Below is a small trained network, with its code and all its weights. Each question gives an input and a class and asks what happens when units are switched off, that is, made to give their printed mean instead of their output.

import numpy as np


def w(rows, s, z=0):
    codes = np.array(rows[::2]) - 128.0
    scale = np.full(codes.shape[1], s)
    scale[-1] = z or s
    return codes * scale


def norm(h):
    return h / np.sqrt((h * h).mean(-1, keepdims=True) + 1e-5)


def f(y):
    return np.maximum(y, 0)


def log_softmax(a):
    a = a - a.max(-1, keepdims=True)
    return a - np.log(np.exp(a).sum(-1, keepdims=True))


def net(x, mask):
    res = np.array(x, float).reshape(1, 7) / 4 @ E
    u = 0
    for l in range(2):
        y = f(norm(res) @ A[l][:, :-1].T + A[l][:, -1])
        res = res + np.where(mask[u : u + 3], y, B[l][:, -1]) @ B[l][:, :-1]
        u += 3
    return log_softmax(norm(res)[-1] @ U[:, :-1].T + U[:, -1])


A, B = {}, {}
E = w([
[75,98,132,168,87,47,175,112,193],'x0',
[129,77,130,146,120,255,150,128,120],'x1',
[175,110,216,141,134,116,110,71,110],'x2',
[184,184,166,113,115,196,228,83,153],'x3',
[127,165,113,171,81,99,125,71,65],'x4',
[89,67,157,179,125,163,190,165,133],'x5',
[198,132,134,80,56,44,123,223,139],'x6',
],0.0074)
A[0] = w([
[96,191,2,194,73,107,223,66,146,8],'0.n1',
[127,113,164,74,155,211,99,117,137,25],'0.n2',
[115,178,13,201,98,110,182,89,151,28],'0.n3',
],0.0061,0.0013)
B[0] = w([
[8,166,95,109,162,172,158,81,56,252],'0.n1',
[161,141,57,69,103,138,159,148,183,231],'0.n2',
[57,96,163,112,89,147,186,136,156,218],'0.n3',
],0.012,0.0031)
A[1] = w([
[123,204,142,114,61,79,166,107,2,252],'1.n1',
[158,42,104,240,232,187,127,173,135,88],'1.n2',
[116,150,126,131,239,149,150,122,233,82],'1.n3',
],0.0062,0.0026)
B[1] = w([
[238,202,126,82,150,115,130,44,146,254],'1.n1',
[109,102,179,196,1,138,123,176,88,194],'1.n2',
[129,74,166,213,224,95,87,227,143,192],'1.n3',
],0.0091,0.0053)
U = w([
[80,60,131,200,54,173,90,175,60,20],'0',
[160,146,75,84,174,201,89,190,112,152],'1',
[160,73,150,147,112,220,194,156,188,97],'2',
[36,167,101,119,144,173,201,64,99,230],'3',
[198,190,146,119,153,139,110,2,94,207],'4',
[81,87,175,201,215,102,143,162,158,3],'5',
[91,93,118,127,119,30,77,99,130,62],'6',
[183,163,118,85,76,46,154,174,137,133],'7',
],0.012,0.0025)

Each question gives the input, the list of numbers given to net, and the class t.
The units are the neurons (one row each of A and B). Each row of codes is followed by its name. A weight is (code - 128) times the scale printed after its matrix; where a second scale follows, it is the last column's (A, B and U).
mask holds one flag per neuron, layer by layer. A switched-off neuron (its flag False) gives its mean, the last column of its row in B, instead of its output. The means were averaged over made-up inputs and are rounded, as every weight is.
A unit's drop is (log p(t) with every unit on - log p(t) with that unit switched off) / (log p(t) with every unit on - log p(t) with every unit switched off).
The circuit of an input: a set's keep is (log p(t) with only the set's units on - log p(t) with every unit switched off) / (log p(t) with every unit on - log p(t) with every unit switched off). Starting from all 6 units, units are removed one at a time, each time the one whose removal leaves the highest keep (on an exact tie, the one counted first), for as long as the keep stays at least 0.8.
units of the circuit, in order: the units of the circuit, biggest drop first
k most important neurons: the k neurons with the biggest drops, biggest first
k most important neurons of layer l: the k neurons of layer l with the biggest drops, biggest first
drop when u is switched off: that unit's drop, to one decimal
input [4,5,2,-6,-7,1,-5], class 0: units of the circuit, in order -> 1.n2
input [-3,2,-2,2,-4,-3,-6], class 1: 2 most important neurons -> 0.n2, 0.n3
input [-7,-2,-7,-5,6,-2,2], class 4: 4 most important neurons -> 1.n1, 0.n2, 1.n3, 1.n2
input [2,-8,-5,-3,4,3,0], class 3: 2 most important neurons -> 0.n1, 0.n3
input [5,3,1,-4,3,-6,-3], class 3: 2 most important neurons -> 0.n3, 0.n1
input [0,-6,-7,-6,3,7,1], class 3: 4 most important neurons -> 0.n1, 1.n3, 0.n3, 1.n2
input [-1,2,-7,5,0,-5,4], class 3: 2 most important neurons -> 0.n1, 0.n3
input [-3,4,0,1,4,8,0], class 0: units of the circuit, in order -> 1.n2, 1.n1
input [2,-6,8,-6,6,-8,6], class 4: 2 most important neurons of layer 0 -> 0.n2, 0.n3
input [-4,-1,-6,4,-6,-5,-8], class 1: drop when 0.n1 is switched off -> 0.1
input [6,-1,-3,-2,6,5,4], class 3: drop when 0.n1 is switched off -> 0.4
input [2,-1,6,0,-6,-5,-6], class 5: drop when 1.n3 is switched off -> 0.6
